Below are the code and all the weights of a small trained network. Each question names an input and a class and asks about switching units off, where a switched-off unit gives its printed mean instead of its output.

import numpy as np


def w(rows, s, z=0):
    codes = np.array(rows[::2]) - 128.0
    scale = np.full(codes.shape[1], s)
    scale[-1] = z or s
    return codes * scale


def norm(h):
    return h / np.sqrt((h * h).mean(-1, keepdims=True) + 1e-5)


def f(y):
    return np.maximum(y, 0)


def log_softmax(a):
    a = a - a.max(-1, keepdims=True)
    return a - np.log(np.exp(a).sum(-1, keepdims=True))


def net(x, mask):
    res = np.array(x, float).reshape(1, 7) / 4 @ E
    u = 0
    for l in range(3):
        y = f(norm(res) @ A[l][:, :-1].T + A[l][:, -1])
        res = res + np.where(mask[u : u + 6], y, B[l][:, -1]) @ B[l][:, :-1]
        u += 6
    return log_softmax(norm(res)[-1] @ U[:, :-1].T + U[:, -1])


A, B = {}, {}
E = w([
[69,92,146,155,73,177,118,172,159,137,32,103],'x0',
[150,123,127,150,121,135,133,126,135,128,132,137],'x1',
[104,180,63,128,81,127,123,61,198,238,161,19],'x2',
[143,124,135,133,118,147,132,111,130,112,130,127],'x3',
[62,10,52,165,126,105,157,45,74,157,146,179],'x4',
[125,133,107,125,162,141,132,129,140,135,112,136],'x5',
[144,120,123,144,133,113,126,134,134,128,125,124],'x6',
],0.012)
A[0] = w([
[184,190,106,109,193,94,128,79,77,119,250,150,254],'L0N1',
[123,164,68,137,93,135,121,70,179,195,150,39,128],'L0N2',
[150,134,132,124,136,133,130,148,106,111,139,180,80],'L0N3',
[130,144,81,147,72,162,120,95,178,161,125,62,117],'L0N4',
[59,14,36,169,107,135,112,34,104,159,158,139,34],'L0N5',
[86,28,88,144,121,128,114,74,70,162,135,180,109],'L0N6',
],0.013,0.0066)
B[0] = w([
[174,136,131,74,173,106,145,115,109,148,241,151,250],'L0N1',
[114,160,133,119,26,123,159,14,232,46,150,129,234],'L0N2',
[58,160,130,154,173,110,98,92,121,119,108,33,154],'L0N3',
[88,125,157,182,232,110,113,231,122,237,102,204,202],'L0N4',
[188,97,122,89,130,84,174,91,86,252,66,61,235],'L0N5',
[86,100,96,153,80,143,185,193,168,14,172,181,220],'L0N6',
],0.014,0.018)
A[1] = w([
[166,103,87,121,107,178,93,214,26,121,67,101,113],'L1N1',
[135,118,172,117,177,134,105,169,70,113,122,113,63],'L1N2',
[154,95,114,94,151,118,139,183,58,148,126,66,152],'L1N3',
[180,113,104,110,123,115,59,60,89,161,172,183,12],'L1N4',
[70,7,79,156,119,120,137,50,71,161,147,161,192],'L1N5',
[89,110,138,174,76,133,105,136,137,116,11,120,251],'L1N6',
],0.021,0.0033)
B[1] = w([
[251,127,81,75,71,180,177,115,99,77,147,157,178],'L1N1',
[117,127,143,127,147,99,153,106,127,195,80,93,178],'L1N2',
[125,117,143,156,131,179,75,104,98,103,125,117,181],'L1N3',
[103,123,119,166,92,153,140,167,144,157,38,122,196],'L1N4',
[80,138,134,95,142,49,188,165,131,93,104,150,250],'L1N5',
[62,153,82,172,116,174,145,202,172,137,125,76,243],'L1N6',
],0.022,0.017)
A[2] = w([
[132,64,101,126,164,165,108,198,12,47,140,180,128],'L2N1',
[126,125,109,207,96,230,25,93,177,110,98,106,46],'L2N2',
[128,152,159,142,133,185,51,137,217,141,207,196,57],'L2N3',
[166,98,176,148,174,193,23,84,65,216,107,151,111],'L2N4',
[132,64,173,102,152,5,125,62,117,96,120,215,2],'L2N5',
[132,81,14,164,125,227,102,128,59,157,157,61,33],'L2N6',
],0.022,0.003)
B[2] = w([
[92,144,99,231,197,195,54,111,88,38,141,129,220],'L2N1',
[73,184,230,97,156,162,68,154,35,241,125,158,199],'L2N2',
[173,81,116,115,115,139,75,155,116,5,186,101,225],'L2N3',
[90,83,250,96,220,112,192,97,211,68,51,104,200],'L2N4',
[200,155,156,130,133,160,12,69,118,211,150,129,247],'L2N5',
[218,94,134,67,98,100,124,80,81,106,106,139,207],'L2N6',
],0.022,0.012)
U = w([
[161,99,220,88,224,133,143,100,149,79,77,100,240],'0',
[135,122,108,191,227,114,39,69,43,93,144,156,138],'1',
[222,137,136,45,90,199,154,170,57,148,52,102,51],'2',
[99,102,29,181,149,176,178,211,80,9,89,160,1],'3',
[216,112,123,90,108,125,85,123,183,20,224,119,71],'4',
[197,122,107,88,123,55,133,61,139,219,158,165,213],'5',
[69,177,176,125,103,183,51,214,152,140,159,110,225],'6',
[52,115,63,156,91,84,219,192,195,199,44,129,26],'7',
],0.015,0.0018)

Each question gives the input, the list of numbers given to net, and the class t.
The units are the neurons (one row each of A and B). Each row of codes is followed by its name. A weight is (code - 128) times the scale printed after its matrix; where a second scale follows, it is the last column's (A, B and U).
mask holds one flag per neuron, layer by layer. A switched-off neuron (its flag False) gives its mean, the last column of its row in B, instead of its output. The means were averaged over made-up inputs and are rounded, as every weight is.
A unit's drop is (log p(t) with every unit on - log p(t) with that unit switched off) / (log p(t) with every unit on - log p(t) with every unit switched off).
The circuit of an input: a set's keep is (log p(t) with only the set's units on - log p(t) with every unit switched off) / (log p(t) with every unit on - log p(t) with every unit switched off). Starting from the 12 units with the biggest drops (on a tie, the unit counted first), units are removed one at a time, each time the one whose removal leaves the highest keep (on an exact tie, the one counted first), for as long as the keep stays at least 0.8.
circuit, biggest first: the units of the circuit, biggest drop first
unit that matters most: the unit with the biggest drop
k most important neurons: the k neurons with the biggest drops, biggest first
top k neurons in layer l: the k neurons of layer l with the biggest drops, biggest first
input [-6,6,4,-8,-2,-3,-7], class 4: circuit, biggest first	(L0N5, L2N3, L1N5)
input [-3,1,7,2,2,-6,8], class 5: unit that matters most	L1N6
input [1,-6,0,5,-5,-4,-3], class 2: 4 most important neurons	(L0N1, L0N2, L0N6, L0N5)
input [8,0,-5,-3,-4,1,6], class 2: circuit, biggest first	(L0N2, L1N1)
input [-2,-3,-7,-6,4,8,-4], class 1: 2 most important neurons	(L1N6, L2N5)
input [1,-1,1,-8,8,6,-7], class 7: top 3 neurons in layer 0	(L0N1, L0N5, L0N6)
input [8,-1,8,-5,0,-1,-2], class 6: circuit, biggest first	(L1N5, L0N2, L2N2)
input [-5,-8,6,-4,-1,-8,0], class 4: 3 most important neurons	(L0N5, L2N3, L1N5)
input [-3,4,1,-5,7,-1,3], class 5: 2 most important neurons	(L0N5, L1N6)
input [4,-8,-1,8,-5,-8,-3], class 2: circuit, biggest first	(L0N1, L0N2, L1N1)
input [-1,-3,2,2,8,-8,-3], class 5: 3 most important neurons	(L1N6, L2N5, L0N5)
input [-4,8,-6,0,6,-6,-6], class 1: circuit, biggest first	(L1N6, L2N1)
input [-3,1,1,7,-1,-7,-8], class 4: 2 most important neurons	(L0N1, L0N5)
input [1,-1,2,-2,-1,7,0], class 6: unit that matters most	L0N1
input [-2,3,5,-2,-1,-3,1], class 4: 2 most important neurons	(L2N3, L0N2)
input [4,-1,-7,-6,-8,-1,6], class 2: 3 most important neurons	(L0N1, L0N2, L0N6)
input [1,4,-1,-5,-5,1,4], class 2: top 4 neurons in layer 0	(L0N1, L0N2, L0N6, L0N5)
input [-5,-3,-5,4,4,3,3], class 1: 3 most important neurons	(L1N6, L0N2, L2N5)
input [-1,7,0,1,3,-2,-8], class 1: 4 most important neurons	(L0N2, L1N3, L1N6, L0N6)
input [2,2,5,6,0,4,-2], class 6: 3 most important neurons	(L0N1, L1N5, L0N2)
input [-3,-3,2,-3,-1,0,7], class 4: unit that matters most	L0N5
input [-5,5,-5,3,1,6,4], class 1: top 3 neurons in layer 0	(L0N2, L0N5, L0N4)
